Each row is followed by its group and then its class within the group.
[ -5 -39  -1  -8   0  -1  -1   6  -6  -7   1   2  -6   3   1   0  -3   2
   1   8   4  -6  -9  -4  -2   6  -1   7  -1   2   6   0  10   1   0   3
   7   3  17  -8  11   2   4  -4   2  15  -3  10  15  -3  -2  -1  -3   0
   0 -13   0   3 -12  17   7  -1   0   2 -10   6  -4   1  -6  -1  -3   2
  -8   1  -9  -3   7  -6 -28  -2]
Y.<27>
[ -2 -17  -3  -4   3   1   2   4  -5  -4  -3   2  -6   4   2   0  -3   2
   1   6   1  -1  -8  -4   0   4  -3   2   4   3   4   1   6  -1   0   0
   4  -1   2  -5   0   1   8   2   2   7  -2   4  12  -2   0   1  -2  -1
   7  -6  -2  -1  -5   9   2   2   0  -5  -3   6  -2   0  -4  -1  -1   3
  -3  -1  -5  -2   2  -2 -20  -5]
Y.<27>
[ -8 -27   1  14   2  -1   0  -3  -7  -6  -1   1   0   2  -1   1   0   5
  -2   2   5   3  -5  -2  -2   4  -5   7   7   4   5   0   7   1  -1  -1
  10  -6   9   2  11  -1   4 -13  -3  11   0  10   5   3  -3   2   1   6
   2  -8  -5  -1  -5  43   1  -1  -4 -14  -3   2  -5  -1  -5   0  -2   2
  -7  -3   0  -4   8  -4  -9   4]
G.<42>
[ -9 -10  -4  14   0  -7  -3  -1 -12  -3  -2   2   1   5   2   2   4   6
  -6   1   8   2   2  -4   0  -1   0   7   9   0   1  -1  11   0   0  -1
   9 -15  12   6  15  -1  -3 -15  -2   5  -2   8  -3   1  -5  -2   2  -1
   1  -3  -3  -3  -1  42   0   2  -2 -11  -3   0   3  -2  -4   1  -3   2
  -8  -2  13  -5   7   1   0   2]
G.<42>
[ -4  -6   0  37   5  -1  -1 -10 -12   4  -4   5   4  -4   2  -1   3   9
  -4   2   2  12   4  -2  -5   5  -1   2   4   1  -1   2   0  -5   0 -16
   0 -29  12   7  10  -5   7 -13 -12   1  -1   7 -10   4  -7  -1   5   6
   2  -2  -3  -2   1  47  -5   5  -1 -38   7  -2  -4   0  -8  -2  -1   1
  -1  -2   6   3   6   7   8   6]
C.<35>
[-10 -26  -2 -24   2   1   2   5  -8  -5  -6   1  -8   7   2   1  -3  -1
   1  10  -4  -2 -11  -3  -1   4  -3   1  -1   5   2   0   6   0  -1   6
   2  -1  -4  -7   2   2   3   6   8  10  -3   9  19 -10   0   2  -6   3
   6  -7  -2  -3  -7  23   6   3   2  -2 -13   3  -1   1  -6  -2   0   8
  -5   1  -8   0   4  -5 -20  -6]
Y.<32>
[ -2 -26  -1 -17   2   0   4  12  -6  -5   0   3 -10   5   1   2  -3   2
   4   7   2  -2  -9  -3  -4   6  -3   1  -2   6   5  -2   4   0   0   3
   3  -3  -3  -9   1  -1   8   6   5   7  -3   6  20  -4   1   0  -5   1
   7  -9  -2  -1  -7  12   4   3   0   3  -8   6  -5   1  -3  -3   0  -1
  -3  -1  -9   1   2  -6 -25  -5]
Y.<32>
[ -7 -40   0  28  -3  -7  -5   1 -12  -4   2   4   0   5   1   1   0   6
   0   0  10   3  -2  -3  -2   3   0  15   9   2   7  -3   9  -1   1  -5
  12 -13  17   1  22  -3   3 -24 -11  10  -2  12   8   6 -10  -3   4   0
   4 -17  -3   2  -6  39   4   0  -3  -4  -3   5  -4  -3  -7   1  -8  -3
 -13  -1   1  -5  13   0 -16   6]
G.<39>
[ -6 -23  -1  22   2   2  -3  -1 -11  -2   1   2   4   3   0   1  -1   4
  -1   3   7   4  -1  -4  -1   3  -3  10   4   2   4  -2   7  -1   2  -4
   8 -14  11  -1  17  -1   2 -14  -5  10   0  11   0   3  -4  -1   4  -1
   0  -9  -3   0  -6  30   1  -1  -1 -13   1   2  -3  -4  -6   1  -3   0
  -8   0   2  -3   7  -2  -7   3]
G.<42>
[-10 -23  -1  31   5   1  -3 -14 -11   1  -2   5   8  -4   0  -1   1   6
  -5   5   0   5  -3   0  -7  10   1   4  -2   6   2   0   4  -1   2 -10
   3 -19  11  -4  15  -5   6 -14  -3   8   0  16  -9   2  -5   0   0   2
   1  -1  -5  -2  -3  46   1   1  -3 -42   4  -3  -5   1  -5  -3  -4   4
   1  -5  -4   3  11   3   1  12]
C.<33>
[ -6 -13   1  28   5  -1  -3  -7 -16   1  -9   4   1   2   1   0   0   5
  -4   5   3  10   4  -3  -3   5   1   1  -2   5   3   1   5  -3   2  -7
   3 -22  14   2  14  -3   0 -13  -5   2   0  12  -9   0  -6  -3   2  -2
   0  -2  -3  -6  -1  35   0   1  -4 -35   3  -2  -1  -5  -9  -4  -2   7
  -2  -3   7   2  12   9   0   8]
C.<33>
[ -5 -14  -2  29   3  -5  -3  -5 -15   1   0   6   2   3   0   0   4   6
   0   1   6   9   1  -6   0   3  -3   8   7  -2   5  -2   9   0   2  -7
   8 -18  16   5  16   1   2 -16 -11   5  -2   8  -3   3  -6  -2   4   0
   3  -8  -2  -4  -1  37  -3   2  -2 -19   0   2  -2  -2  -6   0  -3  -3
  -8  -1  14  -2  10   2  -1   6]
G.<42>
[ -3 -13   0  33   5   0   0  -9 -11   2  -2   3   6  -3  -2  -1   1   7
  -1   5   5   6   0  -2   2   8   0   3   0   8   3   1   2  -2   2 -11
  -1 -19   9   1  11  -3   7 -11  -8   4   0  10  -6   3  -5  -2   4   3
   1  -3  -5   0   2  31  -3   4  -2 -31   8  -2  -7   2  -5  -1  -2  -1
  -1   1  -3   0   6   2   2   8]
C.<33>
[ -9 -18  -1  15   2  -4  -1  -6  -8  -3   0   1   5   3  -1  -2   1   1
  -5   1   4   3  -1  -1  -1   1   0   5   2   1  -1  -3   7  -1  -1  -1
   6  -8   8   5  15  -2  -1 -13  -3   6   8   9  -4   3  -4  -2   1   1
  -3  -4  -2  -1  -2  36   2   0  -3 -15   2  -1  -2   2  -2   0  -2   3
  -6  -3   1  -2   9  -1  -1   9]
G.<42>
[ -9 -31  -1  29   2  -4  -4  -4 -15  -2  -2   5   3   3   0   1   1   6
  -1   6   8   6  -1  -5  -2   3  -2  11   3   2   5  -1  11  -2   1  -4
   9 -16  17   0  21  -4   1 -20  -7   9   2  14  -2   3  -8  -2   3   0
   3  -9  -2  -1  -3  41   5  -1  -4 -21  -2   2  -5  -1  -7   0  -4   0
 -11  -3   5  -4  13   3  -8   8]
G.<42>
[ -1 -27  -3 -18   1   0   3   9  -6  -7  -3   2  -9   3   1  -1  -5   0
   6  10   0  -5 -11  -2  -2   6  -2   2   0   5   5   3   6   0  -2   2
   1  -1  -2 -11   1   1   7   6   6  11  -4   5  20  -6   1   0  -3   1
   6 -11  -1  -1  -7  10   5   2   2  -1  -8   5  -4   1  -7  -6  -2   1
  -5   2 -12   1   3  -6 -27  -8]
Y.<32>
[ -7 -11   0  25   4   1  -2 -11  -8   1  -4   1   5  -4   2  -1   1   6
  -6   3   1   8   0  -2  -3   5  -2   3   4   2   0  -3   0  -3   2 -10
   3 -18   6   4   9  -6   6  -9  -5   3  -2  11  -4   1  -4   1   4   3
   1   0  -3  -2   1  37  -4   3  -3 -35   4  -4  -6   0  -7   0  -3   2
   3  -3   1   2   7   3   5   7]
C.<35>
[ -1  -2  -1  21   5  -1   0  -7 -11   4  -2   2   3   0   0  -1   1   7
   0   4  -1   9   3  -3   0   5   1   0  -1   5   2   1   1  -4   2 -11
  -2 -24   9   0   8  -7   1  -6  -5   1   1   8 -11   2  -4  -2   4  -1
   2   2   0   1   3  22   0   1   1 -35   5  -2  -4  -1  -5  -2   0   1
   2 -10   3   3   4   6   5   6]
C.<33>
[ -2 -23  -3 -16   2  -1   1  14 -13  -6   1   6 -13   9   0   3  -3   2
   5   8   2   1  -6  -4  -2   5  -2   0  -5   4   7  -1   7   2   0   3
   1 -10  -1  -9   2   3   4   5   6   7   0   7  22  -8  -3  -3  -3   0
   7  -8  -1  -3  -5  10   8   2   3  -1 -10  -2   1  -1  -6  -3   0   3
  -4   2  -2   2   4  -3 -29  -8]
Y.<32>
[ -6 -24   1  30   3   0  -2 -10 -12   4  -5   5   6  -3   2  -1   0   8
  -1   5   3   5  -1  -2  -5   9   0   4  -2   6   2   1   1  -3   3 -11
   2 -20   8  -2  13  -6   7 -14  -5   5   0  15  -7   3  -6   0   1   3
   1  -1  -5  -1   1  44   0   2  -4 -36   4  -2 -10   1  -5  -2  -2   5
  -2  -3  -2   2  11   3   2  11]
C.<33>
[ -4 -16   1  25   4  -2  -1 -10 -11   2  -4   3   2  -3   1   1   0   7
  -1   3   3   7  -2  -5  -4   7  -1   2  -3   4   3   0   2  -2   6 -12
   0 -22   6  -1   9  -6   7  -9  -4   2   1   9  -2   1  -4  -1   2   6
   2  -3  -2  -1   1  38  -3   5  -2 -32   4  -1  -6   0  -5  -1  -1   2
  -2  -3   2   2   5   4  -1   7]
C.<35>
[-12 -12  -1  16   4  -2   1 -12  -9  -3  -6  -2   8  -3   0  -2   2   4
  -8  -1   1   4   0   0  -1   4   0   3   5   3  -1   0   7   1   0  -2
   8 -11   8   4  13  -3   4 -12  -2   7   1  10  -5  -3  -5   4  -2   4
   1  -1  -5  -2   0  47  -3   1  -1 -25   3  -2  -2   1  -4  -1   0   6
  -4  -3   5  -2   9  -1   2   8]
G.<42>
[ -6 -36  -1  -9   4  -4  -1   9 -11  -6  -1   4 -10   3   3   4  -2   4
   3   6   5  -1  -9  -5  -2   6  -3   4  -1   6   8   1   8  -2  -1   2
   3  -6  -4  -7   7   0   5  -3   2   9  -2   9  18  -2  -3   2  -8  -1
   7 -12  -4   2  -7  27   8   2   1  -1  -7   4  -2   2  -5  -2   2   2
  -8  -2  -7   0   7  -5 -25  -3]
Y.<32>
[ -6 -25   1  39   6   3  -2 -14 -10   3  -3   2   7   2   1  -1   0   6
  -2   6   2   5   0  -2  -1   8  -1   4   2   2   0   0   3  -2   2 -13
   5 -19  14   0  14  -4   5 -13  -8  10   0  11 -12   5  -5  -1  10  -1
   1  -3  -4  -2  -2  32  -2   0  -1 -43   7  -2  -8   0  -7   0  -3   3
  -1  -2  -3   0   8   4   3   8]
C.<33>
[ -9 -19  -1  29   4  -2   0 -11 -13   3  -3   3   7  -3   1   2   2   8
  -3   4   2   7   2  -3  -3   5   4   2  -2   3   2  -3   4  -2   2 -10
   2 -20  10   0  14  -6   5 -12  -1   5   0  14  -6   0  -5   1   2   4
   1   0  -2  -1   1  44  -1   3  -1 -36   3  -5  -5   1  -3  -1  -1   4
  -2  -5   0   2   9   3   1   9]
C.<33>
[-10 -39   1  25   2  -2  -3  -7  -9  -3   1   2   5  -3   1   0   0   7
   6   4   5   0  -5  -4  -1   9  -1  10   3   5   4  -1   7  -2   2  -6
   8 -11  10  -1  18  -3   8 -17  -5  13   0  14   4   4  -5  -2   3   3
   1 -11  -4   1  -6  44   3   0  -4 -19   0   2  -9   2  -5  -1  -6   0
  -9  -2  -5  -1  12  -1 -18   9]
G.<42>
[ -1  25  -1  23   9  -1   3  -8 -12   8  -5   3  -2   5   1  -2   3   4
  10   4  -2  15   8  -1  -1   1  -3  -5  -6  -2  -1   1   1  -4   0  -7
  -6 -25  11   1   1  -4  -3   2  -2  -4  -2   2 -17  -2  -8  -3   3  -7
  -3  11   1  -4  11   6  -4   1  -2 -40   8  -4   2  -3  -6   0   3   6
   5  -2  13   7   2  11  10   3]
C.<33>
[ -3 -20   0  39   3   1  -2  -9 -13   5   1   8   1  -3   1   0   4   9
   4   4   5   9   9  -3  -2   8   0   6  -1   4   5   1   2  -4   5 -15
   0 -23  11   1  13  -6   5 -14  -8   3   0  13  -6   6  -7  -2   3   2
   1  -5  -3  -6  -1  34  -1   2  -4 -36   6  -2  -7   0  -6   0  -3   1
  -2  -4   1   1   9   6   1  11]
C.<33>
[  4 -29  -5  -4   0  -1  -1  11  -7  -3   3   4 -10   9   1   1  -4   4
   7   8   2  -1  -8  -6   0   8  -4   8  -1   0   8  -2   8  -1  -1   1
   2  -6   9  -7   7   4   3   1   0  10  -2   7  15  -2  -3  -3   1  -3
   6 -14   0  -1 -11  -4   6   1   1   5  -8   4  -3  -1  -9  -1  -3  -3
  -8   3  -4  -1   0  -1 -26  -7]
Y.<27>
[  2  -7   2  29   4   2  -1  -5 -10   4  -1   4  -1   3   1  -1   0   6
  -1   5   1   9   1  -1  -4   9  -1   2  -2   6   5   1  -1  -6   1 -12
  -2 -23  10  -1   6  -3   4  -6  -5   5  -1   9  -4   1  -6  -1   7  -3
   3  -4  -2  -4   1  16  -1   3  -3 -34   5  -2  -5  -2  -7  -3  -1   1
   5  -2   0   4   4   7  -1   4]
C.<35>
[ -3 -22   1  -7   0   1   1   6  -7  -3  -2   3 -10   7   0   3  -3   5
   1   9   1  -1  -8  -5  -2   5  -2   5  -3   3   4   1   9  -3   0   1
   1  -5   0  -9   5   1   0   2   3  10  -2   9  13  -3  -2  -4  -1  -1
   6  -9  -3  -3  -8   6   9   0   1  -5  -8   6  -4   1  -6  -2  -3   2
  -4   1  -4   1   4  -2 -24  -5]
Y.<27>
[ -3 -43  -1  -3   2   0   0   5  -9  -7   3   5  -6   3   1   1  -3   3
   4   8   3  -4 -11  -5  -2  10  -6   4  -6   5   9   0   5  -2   0  -2
   5  -5   1  -9   9  -1   7  -4   0  13  -6  13  19  -2   0  -3   0   2
   6 -15  -1  -1 -10  15  10   0  -1  -4  -5   5  -4  -1  -6  -2  -5  -1
  -6   2 -13   0   9  -4 -26   1]
Y.<32>

Each row is followed by its group and then its class within the group.
[  0  -6  -1   0  -2  -3   3  -2  -4  -1 -23  -2   9   8   0  -7  -3  -2
  -2  -7   4 -11  -8  -5   2   3  -3  12   1  25   0   7  -3  -4  -5  -6
   3  -2  -1   0  -3  -3  10   0   4  -1   3  -6 -18   0   0  28   2  -2
  -3   0 -19  -7   8  -1   2   9   5   0   6   8  -5   3  21  -5  -6  34
 -13  -1  -6 -14   2  -2  -3   0]
PJ.[74]
[  0   3   0   6   4  -4   1   3   0   1  15   0  -2  -7  -9  -6   7  13
   2   5  -4   0   1   3   4   1   3  -9   9   0  -1   0  -7  -2  -3  -3
   4  -3  -2   0   2   3   3  -4   0  -3   3  11  -5  -5   0  13   0  14
  -4  -4 -12  -9   1   5   0  15 -26   3   0   5  -3   0  13  -3  -4  -4
  -5   0 -17   1   0   1   1   7]
Qm.[76]
[  3  -6  -3   1   1  -3   2   0   2   1 -16   0   2   0  -5 -10   4   3
  -8  -1   2  -5  -6  -1   3   7   2  -1   6  14   0   7  -7  -6 -11  -4
   3  -2   3   4  -3  -4  11   1   4  -2   2   1 -17  -1   2  33   3   5
  -8  -1 -21  -8   7   3   0  12  -5  -2   4   6  -6   1  25  -1 -11  34
 -22  -4 -10 -10   2   1  -1  -1]
PJ.[74]
[  1  -8  -3  -1   0  -2   3  -1   1   1 -18  -1   3   1  -1 -10   8   2
  -6  -4   5  -4  -6  -5   2   5   2   7   6  24  -4   6  -7  -5  -4  -4
   4  -3  -1   1   3  -3   8   2   5  -2   1  -6 -17  -1   0  46   2   4
  -7  -2 -22  -6   8   3   5  11  -7  -2   5   9  -4   7  25  -5  -7  38
 -20  -6 -11 -16   3   0  -4  -1]
PJ.[74]
[  3   0  -1   8   1  -3  10   2   2   2  -2  -2  -3 -10  -8 -10   3  10
  -4   5  -3  -1   1   1   3   4   7  -2  10   4   0   2  -6  -8  -8  -4
   2  -1   0   2   0   0   8   0   5  -2   1   9 -10  -7   0  27   1   8
  -6   0 -20 -11   2   4  -1  14 -22  -3   1   5  -3  -2  19  -2  -6  23
 -14  -2 -16  -4   1   1  -2   3]
Qm.[63]
[  2 -13   0  -3  -2  -2   0  -2   1   1 -19  -3  -3   3  -2  -8   1  -2
  -7  -1   6  -7  -4  -4   2   5   0   3   3  11  -5   5  -5  -2  -2  -6
   3   0   4   1  -3  -6   6   1   5   3  -2  -4 -11  -3  -2  33   2  -6
  -5  -2 -15  -4   6   4  -1   2  -5  -1   2   5  -3   0  22   1  -7  28
 -16  -1  -3  -4  -2   1   2  -4]
PJ.[70]
[  6 -12  -3  -1   1  -5   4  -2  -1   2  -6   0   5   1  -2  -9   1   0
 -10  -4  11  -2 -12   3   3   5   2  -1   2  18  -4   9  -8  -1  -6  -2
   4  -2   2   0   0  -4  10   2   1  -2   1  -3 -15   4   1  39   2   1
  -8   0 -17  -7   8   0   2   8  -6  -6   3   5  -8   2  18  -3  -9  25
 -14   0  -5  -8   1   0  -1  -4]
PJ.[69]
[  2  -4  -5   1   0  -1   1  -2   0  -1 -11  -7   6   5  -3  -6  -1   2
  -4  -3   0  -3  -6  -2   2   2   1   5   2  17   0   5  -8  -4  -2   0
   3  -4   2   1  -3  -4   8   1   5  -4   1  -3 -14  -1   1  26  -1   8
  -5  -1 -15  -5   6   0   1  11  -2  -4   6   5  -4   7  17  -5  -8  18
 -11  -1  -7 -11   1  -1  -2   1]
PJ.[74]
[  3   4  -3   9   4  -4  -1   4   3   3  13  -3  -4 -12 -11  -9   7  13
  -4   8  -1   4   4   2   3   2   9  -6  14  -1   3  -4  -4  -7  -4  -1
   3  -3  -1   2   0   3   3  -2   3  -6   2   5  -9  -5   2  19   1  15
  -7  -4 -13  -9   1   6   0  18 -31  -2  -1   4   0  -1  14  -3  -5  10
 -13   7 -24   1   2   2   1   7]
Qm.[78]
[  6  -7  -3   9   2  -1   1   3   0   2   9  -3   0  -4  -7 -10   4   7
  -7   1  10  -1  -2   3   3  -1   7  -3  14  10  -1  10  -9 -12  -7  -3
   1  -2  -4   2   2  -1   4  -1   8   0   5   5 -16  -4   1  31   2  11
  -4  -4 -14  -9   0   3   6  17 -21  -5   3   7  -8   2  18  -6  -6  32
  -9   0 -17  -4   3  -1  -3   7]
Qm.[63]
[  4   2  -3   6   2  -3  -2   3   1   1   9  -2  -1  -6  -7  -8   6  12
  -3   6   2   0   1   2  -2   0   4  -2  12   4   0   0  -9  -7  -6  -5
   1  -3  -2   2  -6   3   4  -2  -4  -4   1  10  -6  -8   3  22   2  12
  -4  -3 -14  -6   2   5   0  14 -24  -3  -2   2  -4   0  13  -3  -8   8
 -13  -3 -13   0   1   1  -1   6]
Qm.[78]
[ -1  -1  -1   2   0  -1   2   0   1   0 -18  -3   0  -3  -4 -10   4   3
  -2   5  -3  -7   1   0   2  10   1  -3   1   5   0   3  -4  -7  -5  -3
   2  -3   4   1  -3  -2   6  -1   4  -2  -1   0 -11  -3   1  23   1   2
  -5   1 -18  -2   5   2   3   7  -8  -3  -3   5  -2   4  22  -2  -9  28
 -19  -2  -6 -11   2   1  -3  -1]
PJ.[70]
[  4  -9  -3   1   0  -1   3  -2   0   1  -2   0   2   3   1  -6   1  -1
  -7  -4   7  -1  -8   3   2   2   3   2   9  17  -3   7  -9  -4  -3  -1
   2   2   1   2   0  -4   6   1   5  -1   0  -6 -15  -2   0  36   3   3
  -5  -1 -11  -5   4   1   1   5  -2  -5   3   5  -6   6  12  -4  -7  24
  -6  -1  -7 -11   2  -1  -1   2]
PJ.[69]
[  8  -6  -1  11   4  -2   2   4  -3   2  20  -3  -4  -6 -10 -11   5   8
  -6   1   1   0  -2   2   2   0   8 -10  13   3   0   4  -6  -9  -7  -4
   5  -2   4   4   2  -2   5  -3   1  -3   4   9 -14  -7   1  16   1  12
  -5  -2 -11 -10   2   5   0  17 -24  -4   6   4  -8  -4   7  -6  -5  12
  -3  -2 -17   3   3   0   0   7]
Qm.[76]
[  4  -6  -6   3  -1  -2   2  -2   0  -2  -3  -4   8   6   2  -7   0   5
  -6  -5   6  -3 -13   2   2   2   1   1   6  20   4  10 -10  -5  -3   2
   1 -10   4   4   0  -5  13  -1   4  -8   2   0 -12  -1   1  30  -1   5
  -6   2 -17  -7  10  -6   2  11  -3  -5   3   5  -4   7  13  -7 -12  28
  -8  -2  -5  -9   1  -2  -2   2]
PJ.[74]
[  6 -14  -3   0   0  -3   3  -4   0   2 -14  -1  -1  -1  -3 -13   4   5
 -11   1   7  -3  -8   0   3   4   4  -1   5  17  -2   8  -8  -7  -5  -1
   3  -2   3   5  -2  -3  12   3   2  -2   1  -4 -15  -3   4  49   3  -1
 -10  -1 -20  -6   7   4   1  11 -10  -3   2   6  -7   1  24  -2 -14  31
 -20  -3  -5  -9   1  -2   0  -4]
PJ.[70]
[  0  -2  -3  -3  -1   0   1  -2   0   1 -15  -1   3   1  -2  -6   4   7
  -5 -11   1  -3  -7  -2   3   2   0   9   3  20   3   1  -4  -4  -4  -1
   5  -1  -3  -2  -1  -2  11   2   5  -3   1  -3 -13  -1   2  37   0   6
  -6   0 -20  -7   9   2  -1  12  -8  -5   1   6   2   7  22  -1  -7  27
 -19  -2 -12 -12   3   0  -1  -1]
PJ.[69]
[  3   0  -1  12   2  -3   2   9  -1   1  -8  -5   5  -2 -10 -10   4   7
  -6   6   0  -4   1   1  -2  -1   9   2  18   7   3   0  -4 -12 -11 -10
   2  -2  -3   1  -1   0   8  -8   3   1   2  10 -13  -6   1  10   2  11
  -6   1 -18 -13   5   5  -1  21 -19   0   2   7  -7  -2  15  -5  -7  26
 -14   2 -20  -8  -2  -1  -2  11]
Qm.[76]
[  3   5  -4  13   3  -1   2   7   1   3  14  -1   0 -12  -9  -9   7  12
   0   8   1   0   3   2   2   0  11   0  19   5   5   0  -7 -10  -9   0
   0   0   1  -1   2   2   5  -3   2  -5   3   9 -11  -8  -1  21   4  17
  -6  -3 -15 -11   1   2   2  17 -29  -2   2  -3  -3   0   9  -4  -5  20
 -10   1 -25  -5   2   0   0  12]
Qm.[78]
